Here is a tiny trained network, its code and every weight. The questions are about switching its units off for an input and a class, where a switched-off unit gives its printed mean instead of its output.

import numpy as np


def w(rows, s, z=0):
    codes = np.array(rows[::2]) - 128.0
    scale = np.full(codes.shape[1], s)
    scale[-1] = z or s
    return codes * scale


def f(y):
    return y / 2 * (1 + np.tanh(0.7978845608 * (y + 0.044715 * y**3)))


def log_softmax(a):
    a = a - a.max(-1, keepdims=True)
    return a - np.log(np.exp(a).sum(-1, keepdims=True))


def net(x, mask):
    res = np.array(x, float).reshape(1, 6) / 4 @ E
    y = f(res @ A[0][:, :-1].T + A[0][:, -1])
    res = res + np.where(mask, y, B[0][:, -1]) @ B[0][:, :-1]
    return log_softmax(res[-1] @ U[:, :-1].T + U[:, -1])


A, B = {}, {}
E = w([
[129,128,129],'x0',
[248,98,96],'x1',
[77,72,200],'x2',
[131,128,128],'x3',
[128,128,129],'x4',
[194,172,172],'x5',
],0.013)
A[0] = w([
[123,78,91,97],'neuron 1',
[125,111,116,82],'neuron 2',
[164,162,20,75],'neuron 3',
[83,53,24,103],'neuron 4',
[114,132,124,235],'neuron 5',
[108,83,80,77],'neuron 6',
[98,217,200,100],'neuron 7',
[80,190,128,67],'neuron 8',
[118,241,50,48],'neuron 9',
[160,188,200,81],'neuron 10',
[75,176,111,81],'neuron 11',
[61,171,131,77],'neuron 12',
[121,197,66,66],'neuron 13',
[147,116,123,53],'neuron 14',
[155,68,253,91],'neuron 15',
[170,188,96,69],'neuron 16',
[110,85,105,78],'neuron 17',
[41,151,153,169],'neuron 18',
[94,153,161,92],'neuron 19',
[170,28,113,85],'neuron 20',
[146,134,167,178],'neuron 21',
[162,123,111,71],'neuron 22',
[143,154,194,202],'neuron 23',
[65,135,164,199],'neuron 24',
[125,103,153,172],'neuron 25',
[165,157,189,74],'neuron 26',
[53,109,72,181],'neuron 27',
[125,170,157,188],'neuron 28',
[161,234,98,119],'neuron 29',
[123,134,130,253],'neuron 30',
[162,66,111,97],'neuron 31',
[105,236,70,151],'neuron 32',
[130,83,213,51],'neuron 33',
[67,203,99,186],'neuron 34',
[32,69,170,179],'neuron 35',
[188,121,134,67],'neuron 36',
[97,162,195,155],'neuron 37',
[159,200,181,150],'neuron 38',
[179,93,130,86],'neuron 39',
[131,65,188,46],'neuron 40',
[177,113,135,63],'neuron 41',
[190,107,98,73],'neuron 42',
[132,129,134,68],'neuron 43',
[177,24,133,148],'neuron 44',
[207,107,201,133],'neuron 45',
[160,190,199,73],'neuron 46',
[148,191,50,58],'neuron 47',
],0.012,0.0068)
B[0] = w([
[103,176,86,140],'neuron 1',
[88,196,141,121],'neuron 2',
[137,83,192,191],'neuron 3',
[89,173,31,184],'neuron 4',
[238,92,118,173],'neuron 5',
[22,231,56,141],'neuron 6',
[163,188,143,175],'neuron 7',
[139,164,192,155],'neuron 8',
[73,63,193,175],'neuron 9',
[54,156,40,160],'neuron 10',
[131,194,203,158],'neuron 11',
[125,184,203,173],'neuron 12',
[64,51,196,156],'neuron 13',
[72,184,250,123],'neuron 14',
[83,70,137,189],'neuron 15',
[43,117,86,168],'neuron 16',
[80,168,139,136],'neuron 17',
[176,178,98,219],'neuron 18',
[133,149,153,151],'neuron 19',
[156,155,197,169],'neuron 20',
[130,95,55,156],'neuron 21',
[109,176,180,141],'neuron 22',
[131,87,38,177],'neuron 23',
[197,74,138,209],'neuron 24',
[142,71,143,154],'neuron 25',
[36,149,87,149],'neuron 26',
[144,130,77,202],'neuron 27',
[196,183,69,160],'neuron 28',
[106,82,123,191],'neuron 29',
[253,126,115,181],'neuron 30',
[128,237,231,155],'neuron 31',
[135,30,183,187],'neuron 32',
[42,62,174,160],'neuron 33',
[187,110,158,196],'neuron 34',
[162,120,98,248],'neuron 35',
[114,180,170,161],'neuron 36',
[145,131,134,179],'neuron 37',
[85,101,40,176],'neuron 38',
[127,124,163,158],'neuron 39',
[18,75,242,153],'neuron 40',
[106,152,183,149],'neuron 41',
[106,134,166,171],'neuron 42',
[52,146,142,118],'neuron 43',
[174,175,128,189],'neuron 44',
[132,171,73,192],'neuron 45',
[45,156,44,158],'neuron 46',
[89,72,175,172],'neuron 47',
],0.0048,0.013)
U = w([
[46,60,201,46],'0',
[174,110,116,255],'1',
[178,107,116,199],'2',
[188,95,106,142],'3',
[116,252,216,24],'4',
[36,183,74,56],'5',
],0.013,0.0049)

Each question gives the input, the list of numbers given to net, and the class t.
The units are the neurons (one row each of A and B). Each row of codes is followed by its name. A weight is (code - 128) times the scale printed after its matrix; where a second scale follows, it is the last column's (A, B and U).
mask holds one flag per neuron, in row order. A switched-off neuron (its flag False) gives its mean, the last column of its row in B, instead of its output. The means were averaged over made-up inputs and are rounded, as every weight is.
A unit's drop is (log p(t) with every unit on - log p(t) with that unit switched off) / (log p(t) with every unit on - log p(t) with every unit switched off).
The circuit of an input: a set's keep is (log p(t) with only the set's units on - log p(t) with every unit switched off) / (log p(t) with every unit on - log p(t) with every unit switched off). Starting from the 12 units with the biggest drops (on a tie, the unit counted first), units are removed one at a time, each time the one whose removal leaves the highest keep (on an exact tie, the one counted first), for as long as the keep stays at least 0.8.
units of the circuit, in order: the units of the circuit, biggest drop first
unit that matters most: the unit with the biggest drop
top k neurons: the k neurons with the biggest drops, biggest first
drop when u is switched off: that unit's drop, to one decimal
input [-4,-7,5,-7,-7,-4], class 2: units of the circuit, in order	[neuron 24; neuron 35; neuron 18]
input [4,-3,-6,-3,2,-6], class 0: units of the circuit, in order	[neuron 9; neuron 32]
input [-4,4,-5,6,5,-8], class 5: unit that matters most	neuron 4
input [8,-8,-4,0,3,-5], class 1: units of the circuit, in order	[neuron 24; neuron 34]
input [6,-6,-7,2,2,-2], class 0: units of the circuit, in order	[neuron 9; neuron 32]
input [7,-7,-8,-3,-6,-8], class 0: units of the circuit, in order	[neuron 32; neuron 9]
input [4,4,8,-2,0,2], class 0: top 3 neurons	[neuron 40; neuron 33; neuron 15]
input [3,7,7,-5,-1,-6], class 0: top 2 neurons	[neuron 40; neuron 18]
input [-1,-7,4,7,6,4], class 3: top 2 neurons	[neuron 24; neuron 23]
input [1,-8,-5,-6,4,-1], class 4: top 3 neurons	[neuron 11; neuron 12; neuron 8]
input [-8,-3,-1,-5,-5,-7], class 1: top 2 neurons	[neuron 34; neuron 24]
input [-3,-7,4,-7,-8,-3], class 2: top 2 neurons	[neuron 24; neuron 35]
input [4,7,2,0,-4,-1], class 4: drop when neuron 12 is switched off	0.0
input [-4,-5,-8,-6,5,1], class 0: drop when neuron 9 is switched off	0.1
input [-5,6,7,-2,0,8], class 5: unit that matters most	neuron 45
input [7,-8,-4,3,3,-3], class 4: drop when neuron 12 is switched off	0.3
input [8,-7,-8,-2,8,-6], class 0: drop when neuron 9 is switched off	0.3
input [-7,-6,-3,3,8,2], class 2: top 2 neurons	[neuron 32; neuron 31]
